Below are the code and all the weights of a small trained network. Each question names an input and a class and asks about switching units off, where a switched-off unit gives its printed mean instead of its output.

import numpy as np


def w(rows, s, z=0):
    codes = np.array(rows[::2]) - 128.0
    scale = np.full(codes.shape[1], s)
    scale[-1] = z or s
    return codes * scale


def f(y):
    return np.maximum(y, 0)


def log_softmax(a):
    a = a - a.max(-1, keepdims=True)
    return a - np.log(np.exp(a).sum(-1, keepdims=True))


def net(x, mask):
    res = np.array(x, float).reshape(1, 2) / 4 @ E
    y = f(res @ A[0][:, :-1].T + A[0][:, -1])
    res = res + np.where(mask, y, B[0][:, -1]) @ B[0][:, :-1]
    return log_softmax(res[-1] @ U[:, :-1].T + U[:, -1])


A, B = {}, {}
E = w([
[87,8,192,225],'x0',
[15,119,188,44],'x1',
],0.014)
A[0] = w([
[98,90,167,37,80],'n1',
[96,67,151,168,87],'n2',
[145,126,102,146,216],'n3',
[134,156,135,162,166],'n4',
[185,144,123,180,79],'n5',
[127,166,61,71,118],'n6',
[75,141,153,112,126],'n7',
[154,161,112,110,93],'n8',
[108,105,120,151,232],'n9',
[112,162,149,134,254],'n10',
[8,113,97,78,99],'n11',
[166,87,28,175,82],'n12',
[108,97,179,173,175],'n13',
[137,59,163,217,95],'n14',
[100,163,104,93,144],'n15',
[125,164,90,89,122],'n16',
[163,141,131,180,136],'n17',
[171,151,116,65,82],'n18',
[119,160,102,137,156],'n19',
[155,155,94,176,101],'n20',
],0.018,0.016)
B[0] = w([
[64,55,165,150,214],'n1',
[182,180,245,103,210],'n2',
[72,151,108,214,213],'n3',
[101,126,119,198,172],'n4',
[64,64,167,153,190],'n5',
[138,162,196,126,224],'n6',
[59,96,143,168,194],'n7',
[151,103,192,105,170],'n8',
[111,211,81,171,227],'n9',
[94,177,16,215,241],'n10',
[74,71,151,170,240],'n11',
[65,44,180,180,211],'n12',
[159,195,155,132,237],'n13',
[160,153,194,109,250],'n14',
[165,153,141,142,200],'n15',
[173,169,182,103,199],'n16',
[91,114,132,136,195],'n17',
[175,119,201,109,189],'n18',
[122,172,146,130,172],'n19',
[93,94,166,174,185],'n20',
],0.013,0.018)
U = w([
[68,42,206,173,125],'0',
[202,191,251,130,66],'1',
[105,215,95,188,247],'2',
[150,153,94,119,98],'3',
[124,88,33,109,96],'4',
[155,81,162,95,95],'5',
[153,95,59,102,103],'6',
],0.011,0.012)

Each question gives the input, the list of numbers given to net, and the class t.
The units are the neurons (one row each of A and B). Each row of codes is followed by its name. A weight is (code - 128) times the scale printed after its matrix; where a second scale follows, it is the last column's (A, B and U).
mask holds one flag per neuron, in row order. A switched-off neuron (its flag False) gives its mean, the last column of its row in B, instead of its output. The means were averaged over made-up inputs and are rounded, as every weight is.
A unit's drop is (log p(t) with every unit on - log p(t) with that unit switched off) / (log p(t) with every unit on - log p(t) with every unit switched off).
most important unit: the unit with the biggest drop
k most important neurons: the k neurons with the biggest drops, biggest first
drop of u: that unit's drop, to one decimal
input [-8,-8], class 0: most important unit : n12
input [-3,0], class 2: 2 most important neurons : (n2 n14)
input [-7,-8], class 0: 2 most important neurons : (n12 n5)
input [5,4], class 1: 2 most important neurons : (n2 n13)
input [0,3], class 2: 2 most important neurons : (n12 n5)
input [6,5], class 1: 2 most important neurons : (n2 n13)
input [-5,-5], class 0: 3 most important neurons : (n12 n2 n13)
input [-7,7], class 0: 4 most important neurons : (n11 n1 n7 n2)
input [7,-5], class 1: 2 most important neurons : (n14 n2)
input [-5,-6], class 0: drop of n12 : 0.1
input [-6,-6], class 0: drop of n13 : 0.3
input [5,2], class 1: drop of n2 : 0.1
